Below is a small trained network, with its code and all its weights. Each question gives an input and a class and asks what happens when units are switched off, that is, made to give their printed mean instead of their output.

import numpy as np


def w(rows, s, z=0):
    codes = np.array(rows[::2]) - 128.0
    scale = np.full(codes.shape[1], s)
    scale[-1] = z or s
    return codes * scale


def norm(h):
    return h / np.sqrt((h * h).mean(-1, keepdims=True) + 1e-5)


def f(y):
    return np.maximum(y, 0)


def log_softmax(a):
    a = a - a.max(-1, keepdims=True)
    return a - np.log(np.exp(a).sum(-1, keepdims=True))


def net(x, mask):
    res = np.array(x, float).reshape(1, 5) / 4 @ E
    u = 0
    for l in range(3):
        y = f(norm(res) @ A[l][:, :-1].T + A[l][:, -1])
        res = res + np.where(mask[u : u + 10], y, B[l][:, -1]) @ B[l][:, :-1]
        u += 10
    return log_softmax(norm(res)[-1] @ U[:, :-1].T + U[:, -1])


A, B = {}, {}
E = w([
[129,102,195,194,156,142,174,187,184,121,147,99],'x0',
[96,147,169,172,134,109,130,123,171,193,146,80],'x1',
[75,213,104,133,135,125,99,167,71,97,88,150],'x2',
[170,148,69,253,121,104,98,104,175,100,71,193],'x3',
[177,155,108,130,217,113,59,109,205,46,116,158],'x4',
],0.015)
A[0] = w([
[80,165,114,93,107,165,165,152,100,144,85,168,12],'0.n0',
[114,158,136,86,160,157,96,94,140,170,174,52,3],'0.n1',
[134,65,97,157,29,86,117,65,80,189,146,75,54],'0.n2',
[119,23,201,92,103,170,201,152,119,171,182,101,13],'0.n3',
[88,197,156,81,54,147,144,165,67,115,93,163,36],'0.n4',
[144,120,112,132,112,171,125,90,151,136,94,142,109],'0.n5',
[158,54,142,110,129,162,155,131,99,140,156,85,31],'0.n6',
[141,102,141,178,169,142,129,139,139,165,108,119,33],'0.n7',
[112,162,192,255,94,112,140,162,169,156,109,136,9],'0.n8',
[110,153,113,186,132,151,145,181,184,183,131,164,31],'0.n9',
],0.0086,0.0081)
B[0] = w([
[125,114,110,130,144,131,72,195,126,132,96,142,159],'0.n0',
[133,143,147,81,102,1,95,110,164,158,89,145,165],'0.n1',
[140,123,92,104,151,164,126,183,173,225,113,208,204],'0.n2',
[254,108,167,110,53,160,179,170,130,113,174,74,254],'0.n3',
[119,115,101,129,139,127,47,148,95,102,62,47,204],'0.n4',
[111,114,124,129,122,88,147,191,145,134,123,189,163],'0.n5',
[148,129,166,108,119,124,154,122,139,136,115,112,179],'0.n6',
[93,140,121,127,75,131,110,175,145,92,125,99,143],'0.n7',
[114,167,109,213,101,98,172,149,171,144,100,58,200],'0.n8',
[154,139,165,160,113,96,135,104,126,134,65,79,159],'0.n9',
],0.0092,0.0059)
A[1] = w([
[59,159,136,95,99,164,143,112,32,117,125,135,36],'1.n0',
[111,103,183,58,114,96,176,114,123,160,218,90,79],'1.n1',
[100,150,139,95,132,151,124,137,79,135,142,126,94],'1.n2',
[122,61,164,93,103,178,201,142,117,136,189,100,51],'1.n3',
[82,155,162,173,134,119,158,114,131,125,126,119,70],'1.n4',
[98,122,151,205,142,139,160,110,113,131,151,111,31],'1.n5',
[118,79,123,113,137,160,211,111,116,121,245,94,2],'1.n6',
[66,157,113,74,97,140,142,156,2,132,112,107,69],'1.n7',
[92,112,128,161,135,151,142,109,129,154,152,146,79],'1.n8',
[115,143,173,111,196,132,97,137,169,119,172,87,37],'1.n9',
],0.013,0.0053)
B[1] = w([
[121,160,49,164,146,112,99,168,86,154,114,103,186],'1.n0',
[189,195,217,58,70,94,181,101,117,134,213,93,254],'1.n1',
[98,148,131,113,121,98,112,138,94,144,124,111,170],'1.n2',
[204,47,177,150,125,247,166,217,103,77,108,106,243],'1.n3',
[150,115,140,154,91,63,126,139,101,117,87,96,158],'1.n4',
[107,204,139,141,90,82,156,142,130,100,78,105,154],'1.n5',
[155,72,163,151,73,229,152,176,152,124,107,131,195],'1.n6',
[61,123,83,78,158,174,91,181,34,157,107,109,241],'1.n7',
[123,106,98,92,149,94,147,156,163,137,84,103,135],'1.n8',
[69,153,159,99,154,141,87,128,173,138,160,149,190],'1.n9',
],0.011,0.0093)
A[2] = w([
[110,108,168,160,162,75,167,63,54,145,199,106,73],'2.n0',
[94,162,192,140,254,137,102,120,195,103,191,53,43],'2.n1',
[218,131,52,151,75,163,70,47,72,51,58,212,1],'2.n2',
[150,149,119,74,231,96,81,114,181,11,73,195,52],'2.n3',
[152,114,119,108,135,123,59,113,165,49,127,137,46],'2.n4',
[122,34,88,102,49,193,139,3,95,241,123,172,46],'2.n5',
[158,111,192,45,110,74,170,91,100,126,179,43,50],'2.n6',
[118,83,47,104,103,179,188,69,86,163,187,121,20],'2.n7',
[171,144,102,102,97,53,184,87,138,4,152,215,2],'2.n8',
[89,159,116,247,85,211,200,134,144,113,132,170,109],'2.n9',
],0.0072,0.0054)
B[2] = w([
[174,102,87,64,130,103,128,49,108,106,91,129,132],'2.n0',
[26,166,180,204,32,176,129,152,141,188,66,254,206],'2.n1',
[207,39,110,112,171,114,196,92,76,111,171,33,223],'2.n2',
[118,15,121,173,121,237,100,122,103,71,168,163,253],'2.n3',
[129,103,156,119,98,175,127,135,90,83,196,178,178],'2.n4',
[152,104,154,24,139,27,173,161,141,214,116,196,164],'2.n5',
[132,201,209,164,167,146,153,39,122,103,186,80,236],'2.n6',
[121,109,120,124,152,131,134,190,189,180,136,144,139],'2.n7',
[147,112,126,145,135,146,112,37,98,82,173,43,173],'2.n8',
[141,162,93,120,174,28,164,75,129,101,100,53,197],'2.n9',
],0.0076,0.0053)
U = w([
[56,159,58,58,149,151,63,160,4,145,102,106,207],'0',
[81,126,172,148,154,203,51,119,195,91,167,227,34],'1',
[131,164,134,234,112,71,173,136,200,112,77,73,255],'2',
[216,56,67,156,163,166,90,63,95,34,156,156,99],'3',
[172,74,72,75,95,81,168,111,162,232,114,231,44],'4',
[207,106,217,91,66,216,202,175,102,167,178,63,128],'5',
[106,202,201,32,131,95,108,47,141,161,216,113,33],'6',
],0.014,0.0031)

Each question gives the input, the list of numbers given to net, and the class t.
The units are the neurons (one row each of A and B). Each row of codes is followed by its name. A weight is (code - 128) times the scale printed after its matrix; where a second scale follows, it is the last column's (A, B and U).
mask holds one flag per neuron, layer by layer. A switched-off neuron (its flag False) gives its mean, the last column of its row in B, instead of its output. The means were averaged over made-up inputs and are rounded, as every weight is.
A unit's drop is (log p(t) with every unit on - log p(t) with that unit switched off) / (log p(t) with every unit on - log p(t) with every unit switched off).
The circuit of an input: a set's keep is (log p(t) with only the set's units on - log p(t) with every unit switched off) / (log p(t) with every unit on - log p(t) with every unit switched off). Starting from the 12 units with the biggest drops (on a tie, the unit counted first), units are removed one at a time, each time the one whose removal leaves the highest keep (on an exact tie, the one counted first), for as long as the keep stays at least 0.8.
circuit, biggest first: the units of the circuit, biggest drop first
unit that matters most: the unit with the biggest drop
top k neurons: the k neurons with the biggest drops, biggest first
k most important neurons of layer l: the k neurons of layer l with the biggest drops, biggest first
drop when u is switched off: that unit's drop, to one decimal
input [6,1,6,3,-8], class 2: unit that matters most : 0.n8
input [-3,5,-3,8,-8], class 4: top 2 neurons : (0.n2, 2.n5)
input [6,-8,7,7,-6], class 2: circuit, biggest first : (0.n8, 2.n9)
input [0,-1,5,0,5], class 3: circuit, biggest first : (1.n1, 1.n7)
input [-6,5,2,7,-6], class 4: circuit, biggest first : (0.n2, 2.n5)
input [2,2,-2,2,4], class 1: 2 most important neurons of layer 2 : (2.n1, 2.n3)
input [-4,6,1,1,2], class 2: circuit, biggest first : (1.n7, 1.n1)
input [-5,-4,3,0,4], class 3: 2 most important neurons of layer 0 : (0.n4, 0.n7)
input [0,-7,2,3,-1], class 3: top 2 neurons : (2.n2, 1.n2)
input [4,1,5,0,-3], class 0: top 2 neurons : (0.n4, 1.n7)
input [2,-3,1,0,3], class 3: 2 most important neurons of layer 2 : (2.n3, 2.n8)
input [3,7,5,-2,6], class 1: 2 most important neurons of layer 1 : (1.n9, 1.n1)
input [-3,1,-3,-1,8], class 1: top 2 neurons : (1.n9, 2.n1)
input [8,0,-7,6,-5], class 2: unit that matters most : 0.n8
input [-2,7,4,0,-1], class 0: 2 most important neurons of layer 0 : (0.n3, 0.n4)
input [4,-7,1,1,-2], class 0: drop when 0.n3 is switched off : 0.3
input [-4,3,4,-8,-1], class 0: drop when 1.n7 is switched off : 0.2
input [2,-8,5,-5,-6], class 0: drop when 0.n3 is switched off : 0.0
input [-6,5,4,4,2], class 3: top 2 neurons : (1.n7, 2.n2)
input [-5,6,-5,-8,7], class 6: unit that matters most : 0.n1
